Here is a tiny trained network, its code and every weight. The questions are about switching its units off for an input and a target symbol, where a switched-off unit gives its printed mean instead of its output.

import numpy as np


def w(rows, s, z=0):
    codes = np.array(rows[::2]) - 128.0
    scale = np.full(codes.shape[1], s)
    scale[-1] = z or s
    return codes * scale


def norm(h):
    return h / np.sqrt((h * h).mean(-1, keepdims=True) + 1e-5)


def softmax(a):
    e = np.exp(a - a.max(-1, keepdims=True))
    return e / e.sum(-1, keepdims=True)


def log_softmax(a):
    a = a - a.max(-1, keepdims=True)
    return a - np.log(np.exp(a).sum(-1, keepdims=True))


def net(x, mask):
    ids = ['ηλμξτω'.index(c) for c in x.split()]
    T = len(ids)
    res = E[ids] + P[:T]
    u = 0
    for l in range(3):
        r = norm(res)
        for j in range(2):
            rows = slice(4 * j, 4 * j + 4)
            q, k, v = (r @ M[l][rows].T for M in (Q, K, V))
            z = softmax(np.where(np.tri(T) > 0, q @ k.T / 4**0.5, -1e9)) @ v
            o = O[l][rows]
            res = res + np.where(mask[u + j], z, o[:, -1]) @ o[:, :-1]
        u += 2
    return log_softmax(norm(res)[-1] @ U[:, :-1].T + U[:, -1])


Q, K, V, O = {}, {}, {}, {}
E = w([
[142,191,173,159,127],'η',
[214,90,165,88,167],'λ',
[92,123,168,179,152],'μ',
[102,134,102,180,126],'ξ',
[118,105,81,125,166],'τ',
[101,249,139,129,231],'ω',
],0.016)
P = w([
[75,114,47,247,154],'0',
[106,106,70,69,102],'1',
[92,233,109,82,134],'2',
[170,156,40,232,175],'3',
[146,123,147,62,92],'4',
[94,225,173,46,136],'5',
[164,172,23,225,186],'6',
[165,122,168,49,92],'7',
[102,229,171,41,142],'8',
[159,190,19,230,196],'9',
[174,114,171,30,102],'10',
[111,221,160,47,143],'11',
[136,164,2,231,138],'12',
[168,141,169,61,91],'13',
],0.0086)
Q[0] = w([
[166,120,180,182,180],'0.h0',
[113,2,103,199,123],'0.h0',
[107,101,130,31,41],'0.h0',
[73,138,79,128,37],'0.h0',
[146,87,110,171,38],'0.h1',
[129,135,84,81,112],'0.h1',
[89,123,188,79,91],'0.h1',
[17,152,180,121,154],'0.h1',
],0.009)
K[0] = w([
[168,113,127,134,255],'0.h0',
[100,126,197,187,182],'0.h0',
[57,148,65,189,74],'0.h0',
[55,170,18,169,102],'0.h0',
[121,128,109,139,209],'0.h1',
[106,95,108,82,112],'0.h1',
[51,116,182,158,118],'0.h1',
[120,93,176,99,62],'0.h1',
],0.01)
V[0] = w([
[48,183,94,160,243],'0.h0',
[147,116,137,75,223],'0.h0',
[112,131,91,54,97],'0.h0',
[254,66,223,117,217],'0.h0',
[102,101,68,124,92],'0.h1',
[71,80,92,132,36],'0.h1',
[22,71,117,134,62],'0.h1',
[186,88,163,172,122],'0.h1',
],0.0094)
O[0] = w([
[129,120,129,79,199,254],'0.h0',
[93,115,93,38,103,240],'0.h0',
[146,198,180,127,67,118],'0.h0',
[45,51,125,125,17,212],'0.h0',
[106,121,116,254,183,93],'0.h1',
[109,184,241,157,109,26],'0.h1',
[154,65,215,119,143,44],'0.h1',
[79,102,58,114,107,77],'0.h1',
],0.0074,0.0047)
Q[1] = w([
[149,132,94,195,126],'1.h0',
[137,96,244,132,119],'1.h0',
[148,80,114,184,100],'1.h0',
[134,134,143,199,70],'1.h0',
[147,107,99,166,92],'1.h1',
[98,168,114,43,74],'1.h1',
[150,81,121,224,137],'1.h1',
[93,187,111,183,172],'1.h1',
],0.011)
K[1] = w([
[45,105,150,172,110],'1.h0',
[161,106,190,214,143],'1.h0',
[60,166,57,222,124],'1.h0',
[36,205,148,121,127],'1.h0',
[147,135,22,73,254],'1.h1',
[209,71,55,124,23],'1.h1',
[168,145,143,176,199],'1.h1',
[140,105,162,109,169],'1.h1',
],0.009)
V[1] = w([
[37,201,134,79,109],'1.h0',
[196,2,61,118,110],'1.h0',
[127,127,194,111,92],'1.h0',
[22,131,132,155,134],'1.h0',
[98,142,169,115,117],'1.h1',
[80,150,69,201,140],'1.h1',
[197,140,119,127,137],'1.h1',
[85,186,130,164,116],'1.h1',
],0.012)
O[1] = w([
[51,74,122,156,208,175],'1.h0',
[254,169,76,145,99,103],'1.h0',
[123,66,5,131,111,3],'1.h0',
[117,59,157,54,183,109],'1.h0',
[112,127,137,109,179,90],'1.h1',
[82,153,173,85,59,151],'1.h1',
[81,101,22,208,66,134],'1.h1',
[81,210,165,44,125,94],'1.h1',
],0.0089,0.0047)
Q[2] = w([
[95,108,78,124,36],'2.h0',
[110,116,149,55,252],'2.h0',
[181,136,156,15,111],'2.h0',
[215,16,254,188,74],'2.h0',
[159,88,140,145,116],'2.h1',
[99,125,131,50,73],'2.h1',
[77,227,216,216,95],'2.h1',
[119,112,68,70,168],'2.h1',
],0.01)
K[2] = w([
[148,40,156,39,123],'2.h0',
[50,116,115,192,151],'2.h0',
[114,201,207,86,205],'2.h0',
[173,107,180,143,93],'2.h0',
[140,7,155,68,142],'2.h1',
[80,182,174,85,151],'2.h1',
[98,153,122,231,163],'2.h1',
[192,102,97,64,142],'2.h1',
],0.012)
V[2] = w([
[135,67,110,151,118],'2.h0',
[110,114,113,159,77],'2.h0',
[151,134,181,110,118],'2.h0',
[121,127,144,246,109],'2.h0',
[137,96,150,113,100],'2.h1',
[156,119,199,152,99],'2.h1',
[173,62,83,155,78],'2.h1',
[167,85,158,65,160],'2.h1',
],0.012)
O[2] = w([
[193,155,95,176,154,55],'2.h0',
[167,156,172,194,218,61],'2.h0',
[118,9,41,201,97,119],'2.h0',
[137,226,172,44,141,88],'2.h0',
[158,157,114,68,149,84],'2.h1',
[157,102,1,233,147,103],'2.h1',
[60,205,189,212,211,2],'2.h1',
[100,203,119,132,50,149],'2.h1',
],0.0053,0.0071)
U = w([
[168,210,131,92,48,28],'η',
[160,97,8,230,91,241],'λ',
[142,53,159,95,193,94],'μ',
[156,146,221,184,126,253],'ξ',
[221,94,114,65,172,50],'τ',
[48,123,53,103,190,86],'ω',
],0.012,0.0044)

Each question gives the input, a string of symbols that net reads in full, and the target symbol t.
The units are the heads (4 rows each of Q, K, V and O). Each row of codes is followed by its name. A weight is (code - 128) times the scale printed after its matrix; where a second scale follows, it is the last column's (O and U).
mask holds one flag per head, layer by layer. A switched-off head (its flag False) gives its mean, the last column of its rows in O, instead of its output. The means were averaged over made-up inputs and are rounded, as every weight is.
A unit's drop is (log p(t) with every unit on - log p(t) with that unit switched off) / (log p(t) with every unit on - log p(t) with every unit switched off).
The circuit of an input: a set's keep is (log p(t) with only the set's units on - log p(t) with every unit switched off) / (log p(t) with every unit on - log p(t) with every unit switched off). Starting from all 6 units, units are removed one at a time, each time the one whose removal leaves the highest keep (on an exact tie, the one counted first), for as long as the keep stays at least 0.8.
circuit, biggest first: the units of the circuit, biggest drop first
most important unit: the unit with the biggest drop
heads that matter: for each layer, one digit per head in row order, 1 if its drop is at least 0.15 and else 0, layers parted by /
input τ ω ω μ τ ω η μ μ, target τ: heads that matter	11 / 01 / 00
input μ λ ξ, target λ: most important unit	1.h0
input ω τ ω μ μ τ, target τ: heads that matter	11 / 01 / 00
input η τ μ η μ ω ω τ ξ η ξ μ, target ξ: heads that matter	11 / 00 / 00
input ξ η τ η τ ω ξ η ξ λ τ ξ, target η: heads that matter	11 / 10 / 10
input τ λ η η τ μ, target η: heads that matter	11 / 11 / 00
input ω ω ξ τ μ ω, target τ: circuit, biggest first	0.h1, 1.h1
input ω η ω τ τ ω, target η: circuit, biggest first	0.h0, 1.h0
input η μ μ τ τ, target τ: circuit, biggest first	0.h0, 1.h0
input τ μ ξ ω μ τ η, target ω: heads that matter	01 / 10 / 10
input η η η μ μ μ, target τ: circuit, biggest first	0.h0, 0.h1, 2.h1, 1.h0
input λ η μ λ μ ξ, target τ: circuit, biggest first	0.h0, 1.h0
input μ λ λ η τ λ ξ ξ τ ω ξ η, target ξ: heads that matter	01 / 00 / 00
input η ω μ, target μ: circuit, biggest first	2.h1
input η η ξ τ λ ξ, target λ: heads that matter	00 / 11 / 00
input τ ξ ω ξ, target ω: circuit, biggest first	0.h1, 1.h1
input λ ξ μ ω μ μ τ ω η ξ ξ η μ η, target μ: circuit, biggest first	1.h0, 0.h1
input η τ ξ ω ω λ μ η η, target ω: heads that matter	10 / 10 / 00
input ω λ τ, target λ: heads that matter	00 / 11 / 00
input ξ η ξ τ ω μ λ τ η λ, target λ: most important unit	0.h0
input μ ξ τ τ λ ω τ λ μ, target λ: heads that matter	00 / 00 / 10
input τ μ τ ξ η τ ω η η ξ μ ω τ, target ω: circuit, biggest first	1.h0, 2.h1
input λ η ξ τ ω μ ξ ξ, target ξ: heads that matter	10 / 00 / 01
input η ξ τ, target ξ: heads that matter	11 / 00 / 00
input ξ τ τ η η ξ λ ξ ω, target ξ: heads that matter	11 / 01 / 00
input ξ η η μ μ ω, target τ: circuit, biggest first	0.h1, 2.h1, 1.h1
input η λ ω ξ μ ξ, target τ: circuit, biggest first	0.h0, 1.h1
